Each row is followed by its class.
-30  12  28  44  -7  -23  -35  -12  -6  -7  23  19  1  -35  -23  -15  57  97  -12  -15  21  -2  -41  49  14  15  54  -18  -10  -38  28  4  16  3  -11
z384
-3  -26  61  -4  31  -14  -7  -9  -15  -35  23  11  -1  -48  19  -44  2  23  1  43  17  20  -15  40  -48  -17  -4  -5  -34  -47  -35  -4  9  -27  -38
z384
-15  4  28  -3  -3  -44  -18  -27  -35  -31  -9  18  14  -8  -3  -26  -24  3  11  25  -27  16  -19  34  38  31  -26  28  -9  -21  -12  33  -108  -7  20
z191
-28  16  15  8  16  -27  -12  -26  -59  -12  -24  24  13  -21  2  -29  -28  -14  -6  44  -24  29  -17  31  36  23  -21  17  -10  -13  -11  25  -86  -10  9
z175
-44  -36  33  56  -44  7  -17  -53  38  -24  -20  20  -27  -14  7  3  69  -43  16  -24  -8  61  -31  1  -17  -2  22  16  -54  -47  -54  52  -13  8  67
z803
-49  -39  24  71  -36  11  -17  -40  7  -25  0  10  -28  -14  14  -20  66  -22  -8  9  -2  43  -19  27  -6  4  34  44  -49  -44  -59  45  -19  7  52
z392
-40  -40  25  55  -21  3  -21  -56  -8  -3  -7  35  -29  -2  1  -3  66  -36  3  -7  -12  55  -25  2  -9  -8  31  23  -45  -34  -61  54  -14  7  45
z175
-28  -30  49  14  26  -8  13  -5  -8  -39  30  16  5  -60  37  -29  12  32  -16  60  23  2  -29  24  -50  -26  12  -8  -40  -43  -14  2  4  -40  -11
z149
-20  1  36  -2  -9  -47  -20  -36  -15  -36  -16  17  12  -11  9  -19  -22  18  7  43  -22  28  -13  45  35  34  -27  31  -15  -11  -11  37  -111  -7  28
z191
-21  -37  42  16  24  -14  4  -8  -6  -39  31  5  -5  -59  46  -35  8  12  -15  62  30  22  -20  39  -49  -11  21  4  -28  -48  -36  18  -1  -19  -41
z331
-24  7  29  1  -2  -44  -27  -27  -43  -23  -10  24  20  -23  17  -29  -31  4  0  40  -22  18  -28  24  25  29  -30  17  -1  -10  -24  20  -101  -10  20
z102
-14  -47  42  13  19  -5  7  4  -17  -24  47  12  4  -47  18  -38  23  21  -26  53  5  19  -9  34  -46  -26  21  5  -27  -23  -49  -17  -24  -27  -13
z150
-56  -33  17  57  -37  14  -22  -31  -11  -32  -27  -5  -21  -19  8  -20  41  -26  -18  -7  -1  48  -12  -10  -13  3  34  40  -43  -65  -43  39  -19  -13  56
z149
-31  -1  27  57  -29  -49  -36  -23  -27  16  37  17  -8  -32  4  -12  51  90  -4  -10  12  -5  -61  19  -12  33  72  -14  4  -20  -23  27  -37  19  -8
z331
-25  3  30  48  -6  -22  -30  -6  -4  -3  38  18  1  -46  -15  -10  54  74  -8  -15  21  -25  -59  24  -4  13  60  -32  -5  -33  15  -7  6  0  5
z102
-32  3  25  4  14  -46  -3  -12  -39  -39  -30  27  28  -10  -3  -27  -22  -14  8  27  -24  8  -33  45  42  9  -32  33  -20  -1  -1  43  -101  -21  22
z671
-20  -7  47  45  -30  -48  -39  -21  7  10  54  9  1  -35  -13  -7  50  110  20  -27  13  -19  -55  22  -21  18  55  -8  -5  -20  -23  7  -39  13  -1
z191
-23  -45  39  -9  26  -15  20  31  -13  -16  63  -13  42  -65  29  -52  19  30  -14  45  24  27  -33  51  -18  -11  27  -17  4  -11  -53  7  -15  -40  -46
z885
-17  7  28  -2  2  -43  -26  -26  -43  -24  -18  19  20  -28  21  -29  -32  -4  1  44  -15  26  -26  29  25  42  -29  15  -7  -8  -12  29  -104  -12  24
z102
-27  16  30  55  -17  -25  -29  -17  -1  2  29  23  -5  -26  -28  -24  58  89  -22  -24  18  -9  -32  41  12  10  53  -25  -18  -41  18  -5  11  -2  -9
z384
-2  -41  51  6  32  -5  6  12  -12  -37  47  16  -2  -58  36  -48  26  23  -8  47  21  23  -33  37  -57  -28  16  -24  -34  -55  -45  5  -6  -41  -18
z885
-49  -37  22  76  -38  7  -22  -52  0  -20  5  13  -23  -8  19  -15  70  -28  -5  -2  -6  41  -27  17  -6  0  31  39  -46  -52  -71  44  -20  9  61
z392
-28  2  27  45  -12  -23  -19  -16  17  -8  35  13  2  -33  -20  -4  60  83  -6  -15  18  -22  -47  37  9  8  66  -18  -9  -44  31  6  9  2  -2
z191
-51  -48  25  59  -14  -5  -28  -38  8  -25  -23  22  -23  -13  17  -32  76  -38  -20  -8  -3  56  -22  24  13  -23  31  45  -44  -40  -67  56  -27  -3  58
z671
-14  -8  18  25  5  -19  -47  6  -32  4  51  17  29  -68  1  -12  41  92  9  -14  48  -24  -78  30  -9  16  56  -23  15  -10  17  17  0  2  13
z102
-34  17  17  2  -6  -26  -12  -13  -29  -42  -15  26  5  -29  4  -11  -26  -17  3  23  -8  29  -23  36  40  42  -32  9  -25  -26  -5  44  -95  -6  33
z803
-39  -43  36  53  -44  12  -17  -50  22  -27  -20  23  -27  -8  11  6  72  -43  18  -25  -8  54  -38  -9  -28  -9  23  14  -51  -48  -66  47  -14  5  72
z803
-43  -23  25  58  -37  -15  -18  -53  -4  -21  1  25  -8  0  3  2  56  -27  7  -27  -16  48  -30  -16  -9  0  22  21  -39  -48  -34  52  -17  -1  57
z149
-28  -35  29  54  -27  3  -26  -37  -7  -28  2  18  -23  1  10  -10  62  -29  -2  -19  -7  57  -37  4  -15  4  32  6  -37  -74  -58  45  -17  -14  45
z885
-24  16  10  9  8  -42  -26  -16  -63  -42  -2  19  0  -17  -7  0  -24  -2  -9  29  -21  27  -16  29  24  48  -8  9  -27  -38  -1  49  -108  -5  34
z150
-52  -35  42  -7  23  -24  27  22  -6  -14  51  -18  42  -77  29  -39  -7  36  -18  61  24  1  -18  48  -12  4  32  1  -9  -9  -20  17  -13  -37  -30
z149
-25  -3  28  56  -23  -44  -42  -37  -13  25  54  16  -7  -36  -7  -7  60  98  5  -16  -4  -12  -58  4  -38  15  61  -28  -16  -22  -34  -1  -48  9  8
z150
-45  -27  24  53  -55  -4  -6  -68  11  -11  -3  7  3  6  7  10  54  -42  19  -5  -18  51  -32  16  1  23  23  33  -33  -23  -46  56  -14  11  50
z392
-28  1  22  58  -13  -38  -45  -29  -11  15  56  19  -9  -44  5  -23  55  104  4  -27  4  -17  -74  10  -19  0  53  -37  -7  -49  -35  -1  -34  1  5
z885
-13  -45  44  12  25  -10  14  8  -28  -40  30  8  3  -50  33  -43  20  8  -16  54  24  17  -30  31  -49  -26  29  -3  -19  -40  -46  10  4  -23  -30
z331
-21  10  12  8  13  -34  -28  -21  -59  -40  -12  14  14  -19  3  -1  -30  -6  -1  45  -22  23  -20  31  21  48  -14  13  -20  -23  3  43  -110  -8  26
z150
-32  21  15  -5  0  -48  -1  -21  -55  -34  -18  20  24  -25  8  -30  -20  14  1  36  -35  38  -16  19  31  25  -29  13  -6  -13  7  21  -101  -11  30
z149
-52  -49  20  64  -15  17  -29  -40  -18  -21  -19  16  -32  -16  0  -18  57  -36  -5  -10  -4  51  -24  2  -11  -18  29  43  -50  -50  -81  46  -28  1  52
z175
-38  -52  40  57  -32  9  -34  -35  18  -40  -16  5  -26  -6  4  -18  54  -25  -6  -5  -1  39  -12  16  -11  -13  37  51  -43  -64  -61  51  -25  -1  59
z191
-12  -43  61  3  27  -10  7  19  -4  -23  53  8  15  -59  29  -46  6  17  -24  49  31  6  -17  43  -32  -16  16  5  -11  -20  -44  -20  4  -30  -18
z102
-22  -6  12  42  18  -8  -29  -14  -37  15  47  25  19  -63  -7  -11  49  75  10  -12  33  -19  -65  35  -6  1  51  -19  -2  -15  10  1  -5  3  6
z175
-26  14  15  -4  15  -57  -7  -14  -42  -30  -34  19  18  -18  11  -44  -1  0  4  25  -34  42  -21  38  42  17  -32  24  -9  -10  -15  20  -114  -10  15
z671
-48  1  15  45  -23  5  -17  2  5  -7  1  13  -16  -50  -17  -5  68  77  -9  -15  16  -16  -61  28  2  13  74  -30  -16  -48  18  3  8  5  32
z803
-19  -13  11  43  -5  -25  -30  -7  -41  -7  44  7  24  -60  13  -5  45  84  -3  -5  52  -9  -72  36  -11  24  64  -18  8  -9  7  28  -17  5  -3
z331
-13  4  41  7  12  -31  -27  2  -50  -36  -18  26  23  -19  -5  -36  -42  -13  0  39  -14  6  -25  44  37  34  -20  32  -5  -15  4  30  -87  -17  40
z102
-29  20  9  9  6  -42  -29  -21  -59  -41  -2  18  8  -18  -6  -5  -24  -7  -9  32  -23  34  -16  30  28  49  -11  9  -24  -40  1  52  -108  -7  28
z150
-48  -36  37  -3  19  -18  27  25  -10  -11  48  -11  32  -69  31  -46  0  38  -28  61  23  3  -13  40  -14  -4  29  6  -7  -7  -29  7  -12  -36  -39
z149
-46  -49  23  66  -30  11  -39  -51  -13  -28  -20  9  -28  -8  1  -20  64  -35  -17  2  -19  57  -24  2  -21  -6  48  35  -51  -68  -67  47  -36  -5  75
z150
-31  -5  5  42  12  -3  -30  -10  -41  12  39  27  10  -52  -6  -5  51  77  -4  -12  37  -20  -67  26  -2  -1  54  -17  -4  -23  5  11  7  -1  5
z175
-16  -38  50  -3  51  -18  17  7  2  -36  28  23  0  -59  35  -48  32  13  -12  58  22  16  -23  55  -27  -30  5  -6  -38  -28  -27  2  -3  -33  -31
z671
-19  -35  48  17  32  -13  -10  -19  -15  -25  33  11  -4  -53  28  -27  14  15  -13  68  -3  9  -27  30  -56  -14  29  -8  -36  -52  -34  3  -13  -23  -10
z150
-34  -30  43  53  -42  -11  -39  -61  6  -20  0  27  -15  9  -8  -10  53  -22  6  -28  -5  57  -16  14  -2  2  14  27  -46  -43  -60  63  -13  2  42
z384
-18  4  23  -8  -5  -43  -15  -20  -53  -29  -8  15  20  -16  14  -27  -17  6  17  28  -28  51  -39  29  16  41  -21  5  -6  -29  -25  41  -105  -20  15
z885
-28  -4  15  42  -4  -27  -33  -10  -41  -16  43  14  18  -55  11  -1  47  81  -5  -2  44  -8  -74  34  -11  19  68  -26  5  -33  5  34  -6  6  7
z331
-21  -3  46  51  -27  -48  -44  -34  15  17  55  14  -9  -32  -8  -10  47  101  16  -22  6  -28  -49  21  -15  20  54  -13  -9  -26  -23  5  -38  15  -1
z191
-18  3  27  12  -2  -25  -15  -2  -46  -37  -22  9  17  -14  -6  -34  -40  -6  2  28  -24  23  -28  38  25  29  -14  22  -14  -30  -9  37  -96  -30  26
z885
-18  -1  10  30  20  -33  -26  -5  -25  7  41  29  16  -48  0  -17  71  78  -1  -25  32  -19  -76  35  14  -3  50  -31  -1  -12  11  14  -5  0  12
z671
-30  -33  53  -3  18  -23  6  8  -4  -11  36  -8  23  -57  18  -55  -2  45  -31  52  23  15  -1  65  -3  -7  16  9  -11  -5  -47  0  -9  -28  -42
z384
-15  4  32  -1  8  -36  -23  -15  -53  -31  -18  22  25  -17  11  -29  -29  -14  2  38  -19  20  -31  31  30  37  -26  17  -2  -16  -11  25  -95  -16  33
z102
-28  20  11  -1  23  -57  -11  -5  -47  -39  -10  35  3  -21  2  -28  -12  -6  -9  18  -11  26  -16  52  58  33  -27  16  -27  -20  5  52  -109  -9  24
z671
-32  -23  35  51  -33  -19  -41  -60  4  -14  -11  24  -19  5  6  -5  49  -20  4  -21  -10  59  -10  12  -4  3  14  31  -40  -45  -51  60  -13  10  31
z384
-39  7  15  55  4  -9  -11  -11  -13  7  25  24  -12  -33  -23  -5  65  73  -12  -10  12  -11  -49  26  1  0  60  -24  -17  -40  13  -13  11  0  -13
z175
-40  -41  40  39  -48  -8  -16  -60  22  -25  -28  -9  -11  12  -3  9  33  -44  13  -11  -23  41  -18  5  -6  15  32  41  -36  -50  -51  56  -32  2  49
z191
-21  -4  44  56  -34  -46  -34  -39  16  18  54  16  -8  -25  -8  -9  52  106  11  -29  6  -33  -55  11  -24  6  47  -15  -15  -26  -30  -7  -43  8  -4
z191
-39  -52  46  -4  14  -1  15  18  14  -12  28  -21  19  -87  37  -42  11  18  -13  53  34  22  -28  51  -21  2  30  0  -17  -5  -58  9  -12  -22  -15
z803
-18  17  26  3  10  -50  -24  -8  -46  -36  0  28  19  -26  10  -16  -36  -9  -4  29  -5  17  -22  36  37  43  -27  12  -12  -18  4  48  -98  -10  26
z102
-40  3  25  44  -26  -3  -16  -3  19  -10  14  8  -6  -57  -18  -3  70  84  10  -23  19  -3  -60  30  -12  14  62  -31  -17  -40  14  -6  4  5  27
z803
-12  -41  41  4  45  -14  27  20  3  -26  30  18  10  -55  34  -62  37  9  -27  43  17  14  -5  55  -20  -50  8  7  -23  -15  -33  -22  -7  -31  -17
z671
-54  -40  22  74  -39  9  -23  -45  11  -20  7  8  -26  -16  15  -16  65  -11  -8  2  7  39  -25  27  -2  5  35  48  -49  -45  -64  48  -19  6  58
z392
-30  -1  35  3  -10  -22  -6  -7  -24  -41  -32  22  23  -27  -10  -21  -24  -14  30  16  -23  24  -33  37  21  18  -26  31  -22  -10  -6  43  -91  -9  56
z803
-26  -4  12  36  14  -6  -28  -14  -49  9  43  24  17  -54  -6  -1  49  72  -5  -8  36  -12  -70  30  1  7  56  -25  2  -21  3  3  9  0  8
z175
-27  -38  31  56  -37  -4  -26  -45  -4  -21  -2  16  -21  1  13  -9  64  -34  8  -26  -15  66  -36  -3  -26  2  34  13  -40  -68  -65  55  -26  -8  53
z885
-34  1  24  59  -10  -30  -27  -30  -16  39  45  29  -8  -31  -2  -5  48  79  6  -18  7  -30  -55  6  -22  2  49  -19  -15  -14  -31  6  -28  6  -12
z175
